Below is a small trained network, with its code and all its weights. Each question gives an input and a class and asks what happens when units are switched off, that is, made to give their printed mean instead of their output.

import numpy as np


def w(rows, s, z=0):
    codes = np.array(rows[::2]) - 128.0
    scale = np.full(codes.shape[1], s)
    scale[-1] = z or s
    return codes * scale


def norm(h):
    return h / np.sqrt((h * h).mean(-1, keepdims=True) + 1e-5)


def f(y):
    return np.maximum(y, 0)


def log_softmax(a):
    a = a - a.max(-1, keepdims=True)
    return a - np.log(np.exp(a).sum(-1, keepdims=True))


def net(x, mask):
    res = np.array(x, float).reshape(1, 7) / 4 @ E
    u = 0
    for l in range(2):
        y = f(norm(res) @ A[l][:, :-1].T + A[l][:, -1])
        res = res + np.where(mask[u : u + 4], y, B[l][:, -1]) @ B[l][:, :-1]
        u += 4
    return log_softmax(norm(res)[-1] @ U[:, :-1].T + U[:, -1])


A, B = {}, {}
E = w([
[143,145,113,132,156,151,151,96,136,128,171,155],'x0',
[110,128,122,137,116,122,116,124,116,118,118,123],'x1',
[129,119,114,141,136,132,121,123,134,110,110,123],'x2',
[115,103,130,119,176,138,126,141,115,98,98,138],'x3',
[134,105,132,130,133,120,112,116,132,109,113,100],'x4',
[81,209,168,95,144,175,150,62,141,151,9,107],'x5',
[196,140,93,187,169,120,161,147,35,182,111,77],'x6',
],0.011)
A[0] = w([
[137,206,148,80,128,209,166,84,74,138,85,34,4],'L0N0',
[157,181,135,195,176,125,133,113,78,170,99,63,28],'L0N1',
[179,113,132,213,155,107,191,137,1,189,107,113,11],'L0N2',
[111,154,92,173,84,164,147,118,111,143,152,116,23],'L0N3',
],0.0095,0.0025)
B[0] = w([
[150,134,91,166,151,23,121,182,129,189,104,95,239],'L0N0',
[110,185,211,97,129,147,213,77,137,133,179,152,219],'L0N1',
[141,117,192,126,78,167,137,115,128,10,151,63,253],'L0N2',
[103,65,107,200,86,154,173,75,115,145,134,135,149],'L0N3',
],0.012,0.011)
A[1] = w([
[93,130,155,168,152,43,205,122,92,112,125,101,209],'L1N0',
[174,200,57,90,56,71,119,82,148,83,107,154,4],'L1N1',
[191,173,138,217,138,140,116,186,151,199,108,128,110],'L1N2',
[214,76,88,156,105,131,101,185,3,85,204,110,115],'L1N3',
],0.0069,0.0017)
B[1] = w([
[81,71,41,89,103,111,111,133,104,155,79,238,255],'L1N0',
[185,127,156,199,244,53,173,128,102,11,196,133,148],'L1N1',
[127,165,144,183,123,66,36,88,102,221,138,79,172],'L1N2',
[127,225,19,133,173,39,12,136,121,182,21,120,238],'L1N3',
],0.011,0.0074)
U = w([
[116,152,82,150,143,66,92,147,112,188,99,98,2],'0',
[107,119,247,133,60,146,130,146,132,52,161,97,254],'1',
],0.011,0.00072)

Each question gives the input, the list of numbers given to net, and the class t.
The units are the neurons (one row each of A and B). Each row of codes is followed by its name. A weight is (code - 128) times the scale printed after its matrix; where a second scale follows, it is the last column's (A, B and U).
mask holds one flag per neuron, layer by layer. A switched-off neuron (its flag False) gives its mean, the last column of its row in B, instead of its output. The means were averaged over made-up inputs and are rounded, as every weight is.
A unit's drop is (log p(t) with every unit on - log p(t) with that unit switched off) / (log p(t) with every unit on - log p(t) with every unit switched off).
k most important neurons: the k neurons with the biggest drops, biggest first
drop when u is switched off: that unit's drop, to one decimal
input [-5,-3,-1,2,-4,0,-3], class 1: most important neuron -> L0N0
input [4,2,6,4,6,0,8], class 1: 2 most important neurons -> L0N2, L0N1
input [-4,-2,-5,2,-1,6,8], class 1: 3 most important neurons -> L0N2, L0N1, L1N3
input [-1,-4,-6,-5,-8,1,-3], class 1: 3 most important neurons -> L0N0, L1N3, L1N0
input [-5,-5,-4,0,6,1,3], class 1: 2 most important neurons -> L0N2, L0N1
input [-3,-6,7,-6,5,-4,6], class 1: 3 most important neurons -> L0N2, L0N0, L0N1
input [-8,-3,-8,-3,-8,4,7], class 1: 3 most important neurons -> L0N2, L0N1, L1N3
input [0,-4,-6,-6,7,-8,-8], class 0: 2 most important neurons -> L0N1, L0N2
input [-7,-8,-2,6,8,-8,-8], class 0: drop when L1N3 is switched off -> 0.3
input [5,-4,0,7,3,-5,-5], class 0: drop when L1N0 is switched off -> -0.1
input [-2,-3,3,-4,-1,3,5], class 1: drop when L0N2 is switched off -> 0.6
